Here is a tiny trained network, its code and every weight. The questions are about switching its units off for an input and a class, where a switched-off unit gives its printed mean instead of its output.

import numpy as np


def w(rows, s, z=0):
    codes = np.array(rows[::2]) - 128.0
    scale = np.full(codes.shape[1], s)
    scale[-1] = z or s
    return codes * scale


def f(y):
    return y / 2 * (1 + np.tanh(0.7978845608 * (y + 0.044715 * y**3)))


def log_softmax(a):
    a = a - a.max(-1, keepdims=True)
    return a - np.log(np.exp(a).sum(-1, keepdims=True))


def net(x, mask):
    res = np.array(x, float).reshape(1, 5) / 4 @ E
    y = f(res @ A[0][:, :-1].T + A[0][:, -1])
    res = res + np.where(mask, y, B[0][:, -1]) @ B[0][:, :-1]
    return log_softmax(res[-1] @ U[:, :-1].T + U[:, -1])


A, B = {}, {}
E = w([
[133,174,184,175,62,106,217],'x0',
[214,115,179,110,147,200,72],'x1',
[131,166,101,2,82,75,144],'x2',
[104,125,177,125,160,103,126],'x3',
[125,115,112,124,186,184,210],'x4',
],0.011)
A[0] = w([
[202,150,143,45,210,153,27,205],'neuron 1',
[148,196,134,130,54,125,143,253],'neuron 2',
[82,2,117,129,180,195,106,239],'neuron 3',
[114,213,144,65,47,60,137,196],'neuron 4',
[129,158,159,140,112,99,182,117],'neuron 5',
[51,146,65,185,161,73,173,230],'neuron 6',
[137,157,95,14,101,54,75,181],'neuron 7',
[150,74,190,210,147,179,38,177],'neuron 8',
[79,39,56,200,176,156,155,227],'neuron 9',
[140,193,211,164,92,98,222,171],'neuron 10',
],0.0079,0.0041)
B[0] = w([
[122,94,153,60,105,173,101,240],'neuron 1',
[104,210,111,185,106,170,162,190],'neuron 2',
[128,82,106,89,226,78,108,220],'neuron 3',
[89,169,90,162,29,153,198,214],'neuron 4',
[160,142,190,153,116,162,148,159],'neuron 5',
[76,143,140,174,162,87,216,208],'neuron 6',
[27,165,79,81,109,135,144,228],'neuron 7',
[228,227,126,99,142,100,1,245],'neuron 8',
[189,83,106,155,195,61,135,215],'neuron 9',
[147,223,217,219,115,189,187,219],'neuron 10',
],0.009,0.011)
U = w([
[70,142,16,114,72,137,123,122],'0',
[101,78,108,185,174,37,122,106],'1',
[180,148,120,134,141,106,5,172],'2',
[172,120,65,190,160,193,157,252],'3',
[124,162,201,215,83,151,128,48],'4',
[127,39,131,47,142,168,90,91],'5',
],0.011,0.0022)

Each question gives the input, the list of numbers given to net, and the class t.
The units are the neurons (one row each of A and B). Each row of codes is followed by its name. A weight is (code - 128) times the scale printed after its matrix; where a second scale follows, it is the last column's (A, B and U).
mask holds one flag per neuron, in row order. A switched-off neuron (its flag False) gives its mean, the last column of its row in B, instead of its output. The means were averaged over made-up inputs and are rounded, as every weight is.
A unit's drop is (log p(t) with every unit on - log p(t) with that unit switched off) / (log p(t) with every unit on - log p(t) with every unit switched off).
The circuit of an input: a set's keep is (log p(t) with only the set's units on - log p(t) with every unit switched off) / (log p(t) with every unit on - log p(t) with every unit switched off). Starting from all 10 units, units are removed one at a time, each time the one whose removal leaves the highest keep (on an exact tie, the one counted first), for as long as the keep stays at least 0.8.
circuit, biggest first: the units of the circuit, biggest drop first
unit that matters most: the unit with the biggest drop
k most important neurons: the k neurons with the biggest drops, biggest first
drop when u is switched off: that unit's drop, to one decimal
input [4,8,5,4,-8], class 0: circuit, biggest first -> (neuron 7; neuron 4)
input [-2,-6,-2,-2,-5], class 1: unit that matters most -> neuron 6
input [4,3,-6,2,-6], class 2: 3 most important neurons -> (neuron 8; neuron 4; neuron 6)
input [0,8,4,-4,0], class 5: circuit, biggest first -> (neuron 1; neuron 8)
input [-5,0,-6,-6,6], class 1: circuit, biggest first -> (neuron 9; neuron 3)
input [3,0,4,6,-8], class 0: 2 most important neurons -> (neuron 7; neuron 4)
input [3,-4,5,5,-2], class 4: 3 most important neurons -> (neuron 10; neuron 5; neuron 3)
input [1,-4,-8,1,-5], class 1: 3 most important neurons -> (neuron 6; neuron 9; neuron 1)
input [4,7,6,-2,-4], class 0: drop when neuron 7 is switched off -> 0.3
input [-6,5,-8,-2,4], class 2: drop when neuron 8 is switched off -> 0.4
input [-2,-1,-7,-8,1], class 2: drop when neuron 8 is switched off -> 0.7
